Here is a tiny trained network, its code and every weight. The questions are about switching its units off for an input and a target symbol, where a switched-off unit gives its printed mean instead of its output.

import numpy as np


def w(rows, s, z=0):
    codes = np.array(rows[::2]) - 128.0
    scale = np.full(codes.shape[1], s)
    scale[-1] = z or s
    return codes * scale


def f(y):
    return y / 2 * (1 + np.tanh(0.7978845608 * (y + 0.044715 * y**3)))


def softmax(a):
    e = np.exp(a - a.max(-1, keepdims=True))
    return e / e.sum(-1, keepdims=True)


def log_softmax(a):
    a = a - a.max(-1, keepdims=True)
    return a - np.log(np.exp(a).sum(-1, keepdims=True))


def net(x, mask):
    ids = ['ΞΣΩβγελτψ'.index(c) for c in x.split()]
    T = len(ids)
    res = E[ids] + P[:T]
    u = 0
    for l in range(3):
        r = res
        for j in range(2):
            rows = slice(3 * j, 3 * j + 3)
            q, k, v = (r @ M[l][rows].T for M in (Q, K, V))
            z = softmax(np.where(np.tri(T) > 0, q @ k.T / 3**0.5, -1e9)) @ v
            o = O[l][rows]
            res = res + np.where(mask[u + j], z, o[:, -1]) @ o[:, :-1]
        u += 2
        y = f(res @ A[l][:, :-1].T + A[l][:, -1])
        res = res + np.where(mask[u : u + 8], y, B[l][:, -1]) @ B[l][:, :-1]
        u += 8
    return log_softmax(res[-1] @ U[:, :-1].T + U[:, -1])


Q, K, V, O, A, B = {}, {}, {}, {}, {}, {}
E = w([
[100,132,113,154,150,144,90],'Ξ',
[101,82,127,144,40,143,122],'Σ',
[105,141,54,66,147,97,166],'Ω',
[138,210,100,36,131,114,107],'β',
[86,150,88,171,182,123,169],'γ',
[74,197,174,57,168,134,107],'ε',
[250,84,193,152,151,104,210],'λ',
[165,159,95,75,60,137,81],'τ',
[159,86,16,86,77,126,141],'ψ',
],0.014)
P = w([
[51,202,54,153,156,177,69],'0',
[61,205,48,166,137,161,92],'1',
[73,179,55,134,153,189,96],'2',
[83,166,60,111,155,193,115],'3',
[96,157,67,95,158,196,123],'4',
[106,150,74,87,162,196,139],'5',
[117,146,82,81,163,191,147],'6',
[120,140,95,67,166,186,169],'7',
[130,133,100,62,161,176,184],'8',
[143,127,105,55,155,166,202],'9',
[143,120,125,36,149,154,213],'10',
[154,112,132,31,141,139,234],'11',
[171,111,136,21,132,120,253],'12',
],0.0051)
Q[0] = w([
[106,154,145,201,118,120,110],'L0H0',
[93,150,158,178,139,3,99],'L0H0',
[121,136,130,127,106,19,112],'L0H0',
[128,101,180,231,59,135,84],'L0H1',
[85,114,67,70,211,74,167],'L0H1',
[102,129,63,80,194,168,182],'L0H1',
],0.008)
K[0] = w([
[82,157,94,115,97,124,143],'L0H0',
[75,151,64,121,111,201,82],'L0H0',
[88,92,103,111,111,182,101],'L0H0',
[17,159,9,128,69,96,95],'L0H1',
[254,110,149,127,164,138,208],'L0H1',
[249,66,209,175,159,127,198],'L0H1',
],0.0085)
V[0] = w([
[178,75,187,116,159,124,140],'L0H0',
[155,132,163,111,198,45,141],'L0H0',
[254,76,206,151,145,57,154],'L0H0',
[67,139,5,90,98,186,70],'L0H1',
[125,148,152,151,167,132,170],'L0H1',
[184,103,133,123,145,58,130],'L0H1',
],0.0083)
O[0] = w([
[216,88,156,67,106,76,195,59],'L0H0',
[214,108,114,147,129,88,125,107],'L0H0',
[212,49,155,2,168,67,146,2],'L0H0',
[123,179,170,135,101,222,239,203],'L0H1',
[117,152,108,113,123,88,92,133],'L0H1',
[173,111,154,162,146,122,60,117],'L0H1',
],0.0073,0.0065)
A[0] = w([
[60,175,116,85,83,172,67,108],'L0N0',
[125,125,176,168,77,126,162,93],'L0N1',
[181,136,61,63,146,139,174,85],'L0N2',
[172,92,108,45,108,75,83,159],'L0N3',
[84,182,154,85,101,218,186,254],'L0N4',
[137,124,42,111,126,162,223,181],'L0N5',
[115,163,115,117,254,97,83,141],'L0N6',
[161,174,152,214,211,111,158,137],'L0N7',
],0.0076,0.0082)
B[0] = w([
[153,214,94,194,149,34,124,181],'L0N0',
[150,81,174,138,101,166,86,131],'L0N1',
[73,227,177,253,170,112,164,135],'L0N2',
[76,158,130,153,168,232,186,157],'L0N3',
[91,182,198,204,131,53,96,251],'L0N4',
[48,97,110,142,94,26,172,186],'L0N5',
[93,122,138,155,42,46,125,146],'L0N6',
[93,104,131,121,186,12,133,138],'L0N7',
],0.0061,0.023)
Q[1] = w([
[140,151,119,145,126,15,153],'L1H0',
[68,92,129,174,2,48,103],'L1H0',
[33,169,145,195,186,71,170],'L1H0',
[155,61,97,92,87,122,80],'L1H1',
[140,71,193,86,80,180,190],'L1H1',
[156,84,85,54,111,152,80],'L1H1',
],0.0078)
K[1] = w([
[193,62,129,70,163,129,102],'L1H0',
[209,108,181,114,231,120,192],'L1H0',
[190,88,191,90,114,105,157],'L1H0',
[42,151,90,229,167,81,119],'L1H1',
[93,166,69,109,2,153,126],'L1H1',
[86,160,97,153,137,142,47],'L1H1',
],0.0059)
V[1] = w([
[46,153,125,101,249,104,110],'L1H0',
[104,149,151,85,154,150,180],'L1H0',
[91,88,141,154,152,156,145],'L1H0',
[204,157,149,145,114,129,39],'L1H1',
[100,153,253,229,153,135,76],'L1H1',
[109,197,101,56,192,28,135],'L1H1',
],0.0059)
O[1] = w([
[219,75,30,130,58,178,97,194],'L1H0',
[194,57,126,201,107,113,152,131],'L1H0',
[180,150,69,75,120,41,61,133],'L1H0',
[43,112,142,78,189,167,175,90],'L1H1',
[128,97,64,50,73,151,93,255],'L1H1',
[168,120,123,148,48,253,207,192],'L1H1',
],0.0063,0.019)
A[1] = w([
[113,35,57,97,152,173,119,79],'L1N0',
[150,198,97,86,114,42,89,3],'L1N1',
[167,115,53,66,80,123,125,189],'L1N2',
[207,54,130,106,196,104,193,138],'L1N3',
[66,168,161,154,151,2,127,204],'L1N4',
[207,69,133,77,74,163,50,154],'L1N5',
[100,118,191,84,97,122,61,193],'L1N6',
[186,152,188,197,83,47,123,129],'L1N7',
],0.0081,0.0058)
B[1] = w([
[189,149,230,139,163,87,96,135],'L1N0',
[128,117,120,12,188,98,124,171],'L1N1',
[137,84,112,79,43,94,105,212],'L1N2',
[69,135,108,97,116,161,127,150],'L1N3',
[67,152,124,91,194,125,154,248],'L1N4',
[54,186,132,186,228,181,198,137],'L1N5',
[101,93,110,79,61,166,144,134],'L1N6',
[144,102,68,92,184,255,105,219],'L1N7',
],0.0093,0.011)
Q[2] = w([
[93,143,157,104,132,31,178],'L2H0',
[67,112,10,78,50,146,100],'L2H0',
[163,146,103,42,148,136,95],'L2H0',
[164,142,112,107,158,206,95],'L2H1',
[85,201,109,85,105,133,177],'L2H1',
[124,160,136,111,224,85,107],'L2H1',
],0.011)
K[2] = w([
[53,157,162,130,125,227,58],'L2H0',
[176,72,205,123,164,112,154],'L2H0',
[85,2,103,226,131,80,146],'L2H0',
[102,123,14,155,165,115,227],'L2H1',
[171,23,175,90,170,160,144],'L2H1',
[31,98,53,123,82,190,94],'L2H1',
],0.0091)
V[2] = w([
[113,73,89,232,163,122,100],'L2H0',
[150,90,95,71,114,105,254],'L2H0',
[211,213,140,39,118,221,21],'L2H0',
[122,64,196,127,91,199,73],'L2H1',
[67,125,73,191,104,66,118],'L2H1',
[147,153,175,156,173,130,121],'L2H1',
],0.0082)
O[2] = w([
[53,2,172,139,142,68,133,116],'L2H0',
[132,157,93,228,159,76,139,143],'L2H0',
[232,253,166,51,114,148,215,139],'L2H0',
[66,206,60,47,157,121,121,45],'L2H1',
[127,56,136,145,171,126,136,248],'L2H1',
[157,160,110,107,89,173,118,30],'L2H1',
],0.0094,0.015)
A[2] = w([
[74,206,164,197,214,153,172,101],'L2N0',
[172,140,98,219,92,175,145,99],'L2N1',
[161,78,166,149,45,63,24,1],'L2N2',
[173,140,125,32,103,147,171,114],'L2N3',
[255,174,148,185,128,159,160,152],'L2N4',
[190,98,70,87,47,124,68,133],'L2N5',
[33,80,126,141,229,114,116,89],'L2N6',
[137,110,136,111,43,141,209,247],'L2N7',
],0.0088,0.0061)
B[2] = w([
[174,67,181,155,105,69,230,166],'L2N0',
[117,186,109,111,173,163,67,235],'L2N1',
[132,202,69,182,69,29,148,155],'L2N2',
[83,102,53,211,150,113,130,147],'L2N3',
[139,68,166,109,144,96,111,179],'L2N4',
[185,91,45,90,100,198,244,153],'L2N5',
[198,175,131,86,152,130,155,252],'L2N6',
[139,151,201,124,114,114,57,232],'L2N7',
],0.011,0.012)
U = w([
[139,2,158,60,93,113,83,254],'Ξ',
[71,169,130,56,162,114,142,161],'Σ',
[90,126,86,185,194,190,105,122],'Ω',
[190,186,178,97,110,115,76,122],'β',
[143,117,130,144,60,82,140,79],'γ',
[190,142,86,101,96,204,169,81],'ε',
[163,165,139,103,160,105,125,68],'λ',
[78,200,199,165,95,106,193,74],'τ',
[156,99,141,145,139,193,207,144],'ψ',
],0.0094,0.007)

Each question gives the input, a string of symbols that net reads in full, and the target symbol t.
The units are the heads (3 rows each of Q, K, V and O) and the neurons (one row each of A and B). Each row of codes is followed by its name. A weight is (code - 128) times the scale printed after its matrix; where a second scale follows, it is the last column's (O, A, B and U).
mask holds one flag per unit, layer by layer, with each layer's heads first. A switched-off unit (its flag False) gives its mean, the last column of its rows in O or B, instead of its output. The means were averaged over made-up inputs and are rounded, as every weight is.
A unit's drop is (log p(t) with every unit on - log p(t) with that unit switched off) / (log p(t) with every unit on - log p(t) with every unit switched off).
The circuit of an input: a set's keep is (log p(t) with only the set's units on - log p(t) with every unit switched off) / (log p(t) with every unit on - log p(t) with every unit switched off). Starting from the 12 units with the biggest drops (on a tie, the unit counted first), units are removed one at a time, each time the one whose removal leaves the highest keep (on an exact tie, the one counted first), for as long as the keep stays at least 0.8.
circuit, biggest first: the units of the circuit, biggest drop first
k most important neurons: the k neurons with the biggest drops, biggest first
top k neurons in layer l: the k neurons of layer l with the biggest drops, biggest first
which heads matter: for each layer, one digit per head in row order, 1 if its drop is at least 0.15 and else 0, layers parted by /
input ψ Ξ Ξ, target Ξ: 4 most important neurons	(L0N5; L1N7; L0N4; L2N1)
input Ξ Ω β Ω γ τ Σ ε Ω Σ Ω, target Σ: top 3 neurons in layer 1	(L1N4; L1N7; L1N6)
input Ξ ψ γ, target ψ: 2 most important neurons	(L2N6; L1N4)
input Σ Ω Σ Ω β Ω Σ β Σ ψ, target Σ: 3 most important neurons	(L0N5; L1N4; L0N1)
input γ β ψ, target β: top neuron in layer 2	(L2N7)
input Ω γ β γ Ω Ω Ω Ω γ Σ, target γ: which heads matter	10 / 01 / 10
input Σ ε Ω γ Ξ β Ξ ε, target Ξ: circuit, biggest first	(L2H0; L2N1)
input Ω τ β τ ε Ξ, target ε: which heads matter	10 / 11 / 10
input Ω Ω Ω Σ β Σ, target β: 2 most important neurons	(L1N1; L2N7)
input γ β τ Ω Ω ψ Σ β Ξ Ω β Ω, target β: which heads matter	00 / 01 / 10
input ψ Ω Σ γ Σ λ ε γ γ β β, target ε: 2 most important neurons	(L0N4; L1N2)
input Σ Σ Ξ Ω, target Ξ: which heads matter	10 / 11 / 11
input β τ β β Ω γ τ, target γ: circuit, biggest first	(L2H0; L0N7; L2N2)
input λ Ω Ξ Ω Ω, target γ: circuit, biggest first	(L0H1; L2N2; L1N2)
input Σ β Ω Ω Σ β Ω, target β: 3 most important neurons	(L1N1; L2N7; L0N0)
input β β Ω ε ψ Σ β Ω ψ β, target ψ: which heads matter	00 / 00 / 00
input ε β γ Σ, target γ: 4 most important neurons	(L0N7; L2N2; L0N0; L0N4)
input Ω β Ω Σ Ω Ξ γ Ξ Σ, target Ξ: circuit, biggest first	(L2H0)
input Σ β Ω τ Ω β β β β, target β: 2 most important neurons	(L2N7; L2N4)
input Ω τ τ Ξ ε Ω ε, target Ω: 3 most important neurons	(L0N0; L0N4; L0N5)
input Ω β Ξ Ω Σ ψ Ω, target ψ: 4 most important neurons	(L0N0; L1N4; L2N0; L1N7)
input β Ξ Ω ε Ω Σ λ λ τ τ Ω β, target Ω: circuit, biggest first	(L0H1; L1N5; L0N4)
input τ ψ γ β Ω Ω λ Ω γ, target λ: 3 most important neurons	(L2N6; L0N2; L0N6)
input λ Ω γ ε, target Σ: which heads matter	01 / 11 / 01
input β β τ λ β τ Σ Ξ Ω ε, target Σ: 2 most important neurons	(L0N6; L0N0)
input Σ Σ Ω, target Σ: which heads matter	00 / 00 / 10
input β Ξ β Ω γ Ξ β Ω ε Σ, target ε: top 4 neurons in layer 0	(L0N5; L0N7; L0N2; L0N3)
input β Ω τ, target Ω: which heads matter	01 / 00 / 00
input Σ Ω Ω γ β β λ τ Σ, target τ: circuit, biggest first	(L0H1; L0N4; L1H0)
